Where the symbols take the items:
* | p s z
Siv | Ril Gof Kiz
Vad | Vin Dul Gaz
Viz | Nop Nen Nuv
Bet | Nem Fes Siz
Rir | Fav Nuv Nen
Seg | Siz Kiz Gof
Gen | Tul Bom Liv
Nal | Nen Nop Mur
Per | Mif Fef Kon
Suv | Kiz Siz Fes
Gof | Seg Siv Gor
Vin | Nin Mez Vad
Lem | Fot Dek Gov
Tev | Fes Nem Las
Fot | Vak Saf Lem
Dul | Kal Vad Mez
Tul | Fef Mif Gen
Mez | Dul Vin Nup
Vak | Nuv Fav Fot
Nem | Sim Tev Bet
Liv | Gen Dag Sim
Nen | Rir Viz Nal
Las | Tev Sim Dag
Bom | Dag Gen Mif
Mol | Gaz Gov Dek
Dag | Las Liv Bom
Mur | Nal Lib Rof
Dek | Mol Lem Saf
Sim | Liv Las Nem
Kon | Per Giv Nin
Rof | Mur Peb Ril
Gaz | Vad Kal Mol
Kal | Gov Gaz Dul
Fef | Giv Per Tul
Nin | Kon Nup Vin
Kiz | Siv Seg Suv
Nup | Mez Nin Giv
Gov | Lem Mol Kal
Peb | Gor Rof Lib
Lib | Peb Mur Nop
Nop | Lib Nal Viz
Nuv | Viz Rir Vak
Fes | Suv Bet Tev
Gor | Gof Ril Peb
Fav | Saf Vak Rir
Giv | Nup Kon Fef
Mif | Bom Tul Per
Ril | Rof Gor Siv
Saf | Dek Fot Fav
Siz | Bet Suv Seg

The rows follow the links: the fewer symbols apart two items are, the more alike their rows tend to be.

Each row is also shifted at random along 6 hidden directions that mean nothing.

The rows of 50 items, shuffled:
Each row stands for one item.
v1:  -28    21   -44   -62    -8     4   -22   -23    -8   -20   -14    13    17    16    -5    -1    51    11   -17   -20    -5   -32    11   -10   -16   -28    35   -67   -74   -10     9    -8    18   -67   -10    25    -1    -2    28    53   -11    28   -44
v2:   23    15   -15    25   -31    -1    51     5   -31    12   -31    -2    15   122   -23   -70   -66   -27   -12    10    -1   -10    -5    -6   -35    18   -22   -19    48   -13    33   -19    -8    11    50    20   -32    -6     2    24   -35    36    63
v3:   29   -21   -25    31   -39     8    34    -8   -50    30   -32    45   -42    70    18   -35   -19   -15   -20     0    22     9     5    19     3    13   -19   -49    -4   -13    19    -9   -11    12    44    28   -34   -17    56   -22   -29    36    69
v4:   25    58    14    22    42   -17    15    13    36   -39    42   -54    10   -59   -24   -54   -95    27    -6   -11    -7    45   -43   -49    22     8     7    15    44    36   -38   -50   -62   -18    -6   -40    72    57   -59    60    -2    -9     2
v5:  -47   -30    -6    27   -25     7    32   -13   -43    36   -15    20   -63   -15    58     6     3     0   -12    14    30    38    12    45    14    31   -28   -56   -18    -7     6     4   -24    22     8    14   -25   -36    38   -60   -13     7    37
v6:  -45    -1    17    -7    42     5     9    22    -6   -73    48    55    15    17   -24    16    47    44   -28   -16     4    -1    -8   -20     3   -47    21    15    18    36     6   -66   -21   -11    47   -33    30    44     8   -18   -19   -19   -12
v7:   70   -11     2   -47   -23    -5   -11   -14    -3     7   -64    11   -23   -28   -19     6    -3   -18     8    11   -21    -4    28    11     7   -19   -20    -3   -28    -8   -34    61     8   -15   -78    -2   -41   -10    55    47    -8    39    -8
v8:   64    19   -11   -16   -11    -7    48   -34     1   -29   -50    18     8    37   -49   -16   -23   -29   -32     4   -10    -6    49   -29   -23   -20     6    -9   -15    16    -7    -8    18   -46   -12   -28   -30    11    52    59   -54    39    12
v9:  125    71    19   -44   -34   -30    -2   -17    65   -27   -90    19    31    71   -16   -93   -49   -56   -29    17   -25     9     4   -34    11    -1     8    15    29   -25    22    29    18   -53   -54     3   -34    26    78    66   -87    61    18
v10:   61    -7   -35   -39    33    14    15   -22   -61   -26    38   -30    -8   -72   -42    83    42    39    -8   -17    15   -11    26    -4   -50   -59    18   -42   -95    49   -47   -25   -17   -46   -13   -49    21    -8   -31    48    40     0   -49
v11:   47    -4    -9     6    -7    11   -22    53   -48   -17     4    33   -27    74   -33   -64   -35    53    27   -30    10   -26   -67     6    -6   -30   -34     9    62   -17   -17     8   -53    28    32    23    -7    33     6    33    16    28    63
v12:  -63    50   -47   -35   -34     3   -26   -17    16     3   -43     2   -19     4    25   -46    -8    10    25   -11     4   -16     8    23    -2    43    13   -59   -28   -45    23    28    -3   -54   -21    25   -16    -9    11    36   -31    22   -18
v13:   55   -25    59    -3   -17   -31    16   -37    72    79   -16   -42    94    91    67    30    53  -112   -41    49     4    41   -18    -3   -12   -23     8    18   -17   -10    57    -9    80    47   -31    68   -20    -9    41   -72   -31    36    -3
v14:  -38     9    28    15     8     0    66    -8     9   -61    -9    33    18    40   -32    32    10   -10   -26     6    -4     0    53     5   -39   -22   -20    35    44    49    12   -25    20    -5    23   -68   -26    13     8   -26   -61    -9    19
v15:  -83    19   -13   -14   -33     1   -21     0     9    -7   -27    36   -49   -20    48   -17    13    21    18     4    14     1    12    51    24    51    -5   -41     3   -40    25    34   -17   -23    -4     0   -25   -17    31   -36   -39    -9    -1
v16:   91    29   -32    27   -40     7    10   -20   -26    -4   -36     9   -65     8    13   -53   -67    13    23     2    37     2     2    30   -17    45   -23   -31    17   -27    -1    34   -50   -43    18   -19   -34    -8     1     9   -28    19    46
v17:   10    81   -24   -52   -35    -3   -41   -18    67   -24   -50    25    16    63    36   -70    11   -12     9    -8     8    -6   -10    -1    -1    21    32   -40   -10   -60    54    15     8   -79   -10    27   -20    21    40    19   -70    32   -20
v18:   60   -25   -13    73     8    16    37   -37     0   -33     5    71   -65   -31     8    66    46     9     0   -24    61    -2    45    -3   -30    -4    13    36   -27    28   -12   -13    11   -19    45   -56    -8    10    10   -89   -16   -23    28
v19:   -5     2    53   -17    32    -6   -18    45    15   -23    84   -74   102    23    -2    73    35   -12    14    38    -4   -11   -16    24   -45   -16    -2    40    63    12    54   -32    11    23    48   -35    21   -19   -96   -45    20   -60   -62
v20:    5    46   -36     3    -3    -1   -45    -8    46    24     5   -36    44    11     0   -42   -30   -23    14    -3   -10   -32   -14   -34    -3    52    55    -6   -12   -43    36    -1    41   -40    17    32    29    -2   -48    35    19   -20   -41
v21:  -13    49     7   -49    18   -11    -5     1    35   -56    18    -8    46    16     2    -7    24     3   -27     2    -1    11    -1    -9   -13   -21    25   -24    -7     8    36   -41    -1   -58     5   -23    21    26     6    23   -50     2   -46
v22:   18   -44   -36   -11   -10    17   -11    32   -75    31   -21     8    17    27  -102   -15   -40    -5    11    -5   -56   -84    28   -25   -10    -4   -13    28    10    -3   -31    24    39    39     2    17   -18   -37    -5    86    74    -5    -4
v23:   -2    38   -24    28   -11    -8    74   -65    36     4   -35   -21    16    46    -3   -18   -24   -44   -28   -16    19    27    27   -32   -46   -18    18   -32   -47    23     0   -40    33   -39    -7     2   -10    24     4    27   -45    51    42
v24:   48    25   -50    76     3    25    25   -23   -11   -28     4    -2   -64   -75   -46    13   -69    40    39   -34    32   -30    44    -8   -34    47    11    24    -5    20   -46    12   -22   -40    32   -75    15    -2   -73    23    27   -36     4
v25:  -94    -9   -11   -19    20    18   -32    63   -37   -19    57    -6    59    28   -47     1     7    22     7     4   -42   -71    -2    -8    -6    20     4     7    34    -6    34   -28    18    14    67     3    30   -24   -57    21    55   -57   -54
v26:  172    22   -40    53   -11     6   -33   -52    51     1    -7    13   -36   -38    29    17     8   -21    31   -19    52   -13     9   -24   -24    31    55    35   -47   -19     2    35    20   -62     9   -14    12     5   -27   -40     7   -22   -25
v27:   18    49    28   -25    15   -18     2    48   -18     7    30   -66    22    18     4  -117  -120     9   -35    17   -35    51   -69   -25    49    28   -18   -50    71    -4    16   -57   -80     6     8    12    55    19   -22    76   -11     5    18
v28:   48    60    19   -27    -7   -11    36    -5    36   -48   -34   -60    59    35   -74     6   -69   -22    12    23   -25   -10    43    -3   -71   -20   -29    40    60    29    -6    15    11   -30   -35   -74   -36     9   -48    81   -41    16    -5
v29:  -34    -1   -27   -56   -18     6   -42   -31    34   -15   -26    64    22    72    45    31   140    -6    -4   -20    29   -22     2    20   -21   -44    42   -35   -76   -39    50     8    56   -52     5    53   -34    10    73   -44   -40    35   -33
v30:   38     8   -36    81     0    23   -10   -12    20   -37    14    52   -40   -24   -14    31    10    29    47   -33    45   -46    27    -8   -33    29    27    64     6    -2   -12    18    16   -28    52   -48    -1    10   -45   -46    13   -43     4
v31:   54   -40    48   -19    30     5   -25    37   -30   -25    74    14    41    41    14    59    76     3    -9    33    16    -1   -20    22   -10   -40    -2    30    33    11    41   -37    -3    30    59   -13    12   -16   -10   -72    13   -40   -35
v32:   73    -8    20   -30   -24   -10   -45    -6    29     6   -50    50   -35    26    35   -28    29    -3    15     1    12    19   -30    13    32   -31    -9    16    -1   -32    -4    60    -8    16   -57    42   -38    16    87   -14   -26    44    30
v33:   58    25    -1    -9    -4    -3   -25    48   -45   -24   -10   -19   -54   -30   -40   -76  -114    60    41    -1   -20    -7   -39     8    29    12   -49     8    78    -4   -48    35   -95    19   -21   -23     8     8   -20    81    23     1    37
v34:   39   -57   -14   -29   -20    20   -34    -4   -38    -1   -47    47   -39     9   -33    72    77    26    55   -16    10   -58    19    39   -26   -73   -29    34   -36   -14   -39    83    30    29   -48    11   -66   -15    42    -5    34    29    11
v35:  -37    -1    53   -10     6   -11   -17    35     2    -6     6   -41   -28   -71    17     8   -36    32    36    24   -10    36   -30    45    33     0   -56    33    69     5   -35    51   -59    43   -53   -35    -3    -7   -27    -4    14   -16    11
v36:  -45   -54    -1    34    18    14   -42    36    -3    -2    15    46    -3    16   -48    27    34    36    50   -27   -14   -67   -12   -17    -1   -30     3   103    33    -3   -34    40    47    63     9    12    -3    11   -23   -19    74   -27     7
v37:   62    49   -45     5   -47     1    -5   -33     3    18   -49   -30   -57   -27    34   -51   -71     4    32    -2    30    10    -6    28    -8    57    -8   -62   -23   -39    -7    42   -39   -59   -26    -2   -21   -10    -3    39   -23    28    18
v38:   -6    21     1    40    -2   -22    74   -79    55    41    -6   -51   -10   -56    60    28    -9   -53   -43     5    35    82    33    -8    -9    15    16   -44   -72    36    -3   -34    12   -28   -28   -16    11     6     0   -40   -42    21    17
v39:    5    14     1    27    13    -9   -34    23    32    13    -9    28   -23   -21   -17   -99   -61     7     2   -26   -36    -3   -46   -65    71    27    22    33    20   -20   -32     4    -9    12   -24    35    47    37    21    40    29    11    26
v40:   71    -3    29    11     5     4   -32    38    21    -9    -6    -2    44    31   -56   -11   -33   -28    22    17   -40   -47    -2   -21    -3    11   -12   101    82    -4     1    30    32    33    -5   -22   -11    -3   -24    23    26   -27   -10
v41:  -14   -46     1   -13    21    13   -43     9   -25    21    58   -21     8   -84    16    88    72    -7     5    16   -11   -30    31    17    11    20    26     6   -49     0    10     0    25     7    15   -10    22   -49   -41   -49    59   -66   -89
v42:  -37    -6   -20    32    36    -2     2    10   -13     3    43   -36   -25   -77   -31    -1   -45    53    18   -36    -8    10   -29   -30    11   -12     4    19   -18    35   -74   -14   -29    23   -17   -13    58    28   -53    42    66    -6     7
v43:  -23   -26    15    30    32   -16   -19    -4    34    34     7    38   -43   -63    46   -49     0     2   -28   -25    -9    40   -49   -48    94     9    30     8   -36     0   -37   -18    -9    31   -36    47    59    31    51   -21    21     4    26
v44:  -21    -9     6   -11     5     8   -12    55   -60    -9    26    35   -14    66   -15   -83   -36    44    -7   -16   -11     0   -69    -3    37   -11   -23   -19    61    -6     3   -26   -58    40    40    35    12    24    27    29    11    17    57
v45:  -39   -61    43    -1    -5   -12    44    -2   -16    59     0   -17    46    24    28    43    32   -72   -49    50   -20    28    27    18    19    -8   -25    -2    -1    15    34   -22    34    65    -6    28   -18   -49    29   -62    -7    -3    12
v46:   12    44   -15    -4    23   -16    23   -40    49    10    28   -63    44    14     7   -16   -12     1   -12   -27    29    44   -50   -47   -31   -51    30   -36   -61    28   -13   -53    -5   -22   -15    22    52    61   -38    41     5    50     5
v47:   44   -74    40    12    19    -3   -30     0     1    48    21   -24    -6  -109     7    90    42   -20    18    19   -19     2    20     9    33   -10    -7    76   -17    17   -46    51    30    57   -55   -17    10   -31   -19   -47    68   -46   -38
v48:   31   -10    42    27   -12     2    40    23     6    -9    -2    22    58   136    -7     5    14   -40   -11    32    13    -7     3    22   -44   -17   -38    42    88     1    59   -23    26    44    62    -4   -51   -13     6   -58   -43     6    48
v49:   61   -23    67   -16    22    -9   -12    43   -11   -20    62     8    33    35    39     3    35    -7   -35    31     8    39   -43     8    25   -16    -5     7    49     3    51   -53   -34    29    42     3    19     4    18   -69   -21   -25   -11
v50:   37    28   -59    25   -15     7   -49    -9    25     9   -15    33    -7    14    -5   -60   -15    -6    20   -27     7   -43     2   -38    14    59    52     7   -25   -45    15     8    31   -53    31    29    23     6   -11    16    17   -16   -23

Some items, each with its row:
Nem v5
Vad v9
Siz v37
Mur v26
Nin v34
Dag v44
Mez v47
Seg v15
Nup v40
Gaz v28
Per v35
Nuv v6
Nen v24
Mif v33
Sim v3
Bet v16
Nal v30
Rir v18
Tul v45

Row, symbols taken left to right, then the row they reach:
v32 z s z: v22
v2 p z p: v48
v12 z s s z: v29
v43 p p s p z: v23
v21 p p s p z: v50
v7 s p z p: v36
v41 s p s: v25
v4 s p s: v42

